Below is a small trained network, with its code and all its weights. Each question gives an input and a class and asks what happens when units are switched off, that is, made to give their printed mean instead of their output.

import numpy as np


def w(rows, s, z=0):
    codes = np.array(rows[::2]) - 128.0
    scale = np.full(codes.shape[1], s)
    scale[-1] = z or s
    return codes * scale


def norm(h):
    return h / np.sqrt((h * h).mean(-1, keepdims=True) + 1e-5)


def f(y):
    return np.maximum(y, 0)


def log_softmax(a):
    a = a - a.max(-1, keepdims=True)
    return a - np.log(np.exp(a).sum(-1, keepdims=True))


def net(x, mask):
    res = np.array(x, float).reshape(1, 5) / 4 @ E
    u = 0
    for l in range(2):
        y = f(norm(res) @ A[l][:, :-1].T + A[l][:, -1])
        res = res + np.where(mask[u : u + 9], y, B[l][:, -1]) @ B[l][:, :-1]
        u += 9
    return log_softmax(norm(res)[-1] @ U[:, :-1].T + U[:, -1])


A, B = {}, {}
E = w([
[154,134,129,64,203],'x0',
[129,134,125,134,121],'x1',
[94,1,99,100,168],'x2',
[103,120,185,245,217],'x3',
[70,113,232,94,141],'x4',
],0.0062)
A[0] = w([
[66,133,244,82,86,142],'0.n0',
[105,96,142,194,52,154],'0.n1',
[35,108,110,219,118,66],'0.n2',
[125,153,128,150,207,36],'0.n3',
[145,160,127,121,198,7],'0.n4',
[139,251,179,115,129,163],'0.n5',
[87,187,96,143,106,137],'0.n6',
[170,163,21,185,144,139],'0.n7',
[157,112,152,204,159,107],'0.n8',
],0.012,0.002)
B[0] = w([
[214,120,97,200,109,242],'0.n0',
[131,116,241,4,202,197],'0.n1',
[104,175,70,94,121,208],'0.n2',
[82,183,108,95,149,183],'0.n3',
[169,155,150,14,50,165],'0.n4',
[30,7,117,135,138,254],'0.n5',
[69,64,89,28,125,174],'0.n6',
[115,58,254,187,116,238],'0.n7',
[165,172,111,44,228,207],'0.n8',
],0.0072,0.007)
A[1] = w([
[151,139,72,47,14,86],'1.n0',
[159,93,182,111,50,252],'1.n1',
[61,82,178,114,119,178],'1.n2',
[165,95,170,64,134,137],'1.n3',
[93,75,101,11,162,145],'1.n4',
[151,106,81,109,56,87],'1.n5',
[197,108,130,52,183,104],'1.n6',
[2,151,97,141,144,177],'1.n7',
[99,100,216,155,188,106],'1.n8',
],0.0095,0.0027)
B[1] = w([
[162,155,110,78,254,172],'1.n0',
[149,133,191,161,169,201],'1.n1',
[146,133,52,175,103,215],'1.n2',
[88,166,117,201,101,203],'1.n3',
[87,174,172,92,72,252],'1.n4',
[101,106,132,150,220,156],'1.n5',
[122,65,144,176,45,196],'1.n6',
[110,71,133,91,125,164],'1.n7',
[191,143,80,122,129,210],'1.n8',
],0.008,0.011)
U = w([
[100,173,114,70,244,180],'0',
[158,52,105,254,144,133],'1',
[66,106,164,141,95,192],'2',
[75,144,192,107,34,108],'3',
[40,27,48,138,80,98],'4',
[155,210,52,121,38,2],'5',
],0.0096,0.0052)

Each question gives the input, the list of numbers given to net, and the class t.
The units are the neurons (one row each of A and B). Each row of codes is followed by its name. A weight is (code - 128) times the scale printed after its matrix; where a second scale follows, it is the last column's (A, B and U).
mask holds one flag per neuron, layer by layer. A switched-off neuron (its flag False) gives its mean, the last column of its row in B, instead of its output. The means were averaged over made-up inputs and are rounded, as every weight is.
A unit's drop is (log p(t) with every unit on - log p(t) with that unit switched off) / (log p(t) with every unit on - log p(t) with every unit switched off).
The circuit of an input: a set's keep is (log p(t) with only the set's units on - log p(t) with every unit switched off) / (log p(t) with every unit on - log p(t) with every unit switched off). Starting from the 12 units with the biggest drops (on a tie, the unit counted first), units are removed one at a time, each time the one whose removal leaves the highest keep (on an exact tie, the one counted first), for as long as the keep stays at least 0.8.
units of the circuit, in order: the units of the circuit, biggest drop first
top k neurons: the k neurons with the biggest drops, biggest first
k most important neurons of layer l: the k neurons of layer l with the biggest drops, biggest first
input [-6,4,2,0,7], class 1: units of the circuit, in order => [0.n0]
input [8,-1,0,4,0], class 3: top 2 neurons => [0.n4 1.n6]
input [-5,1,-8,4,5], class 4: top 3 neurons => [0.n5 0.n7 0.n6]
input [2,-7,-7,-6,-3], class 2: units of the circuit, in order => [0.n5 1.n8]
input [6,4,6,0,1], class 3: top 2 neurons => [1.n4 0.n5]
input [7,-6,6,-3,4], class 3: top 2 neurons => [1.n4 0.n5]
input [5,0,1,-1,-6], class 1: units of the circuit, in order => [0.n7 0.n1]
input [-3,8,0,2,-4], class 2: top 3 neurons => [0.n1 0.n7 0.n0]
input [4,-1,7,7,-3], class 0: units of the circuit, in order => [0.n8 0.n5]
input [4,-1,1,8,5], class 0: top 2 neurons => [0.n3 0.n7]
input [-4,3,-7,-3,5], class 4: units of the circuit, in order => [0.n5 0.n6]
input [-4,5,-5,0,8], class 1: top 2 neurons => [0.n0 1.n4]
input [5,-4,-8,0,5], class 4: units of the circuit, in order => [0.n5 1.n2]
input [1,-5,4,-6,-6], class 0: top 2 neurons => [1.n0 0.n5]
input [1,1,-7,1,-6], class 4: 3 most important neurons of layer 0 => [0.n5 0.n6 0.n0]
input [6,3,2,-5,-2], class 3: units of the circuit, in order => [1.n4]
input [-8,-7,-3,8,-8], class 0: top 2 neurons => [0.n8 0.n2]
input [2,0,-3,-4,7], class 1: units of the circuit, in order => [0.n0 1.n4]
input [-2,-1,8,-6,8], class 1: top 2 neurons => [0.n0 0.n8]
input [6,-2,-5,2,6], class 1: top 2 neurons => [0.n0 0.n2]
input [-5,-2,-4,5,5], class 0: 3 most important neurons of layer 1 => [1.n8 1.n6 1.n3]
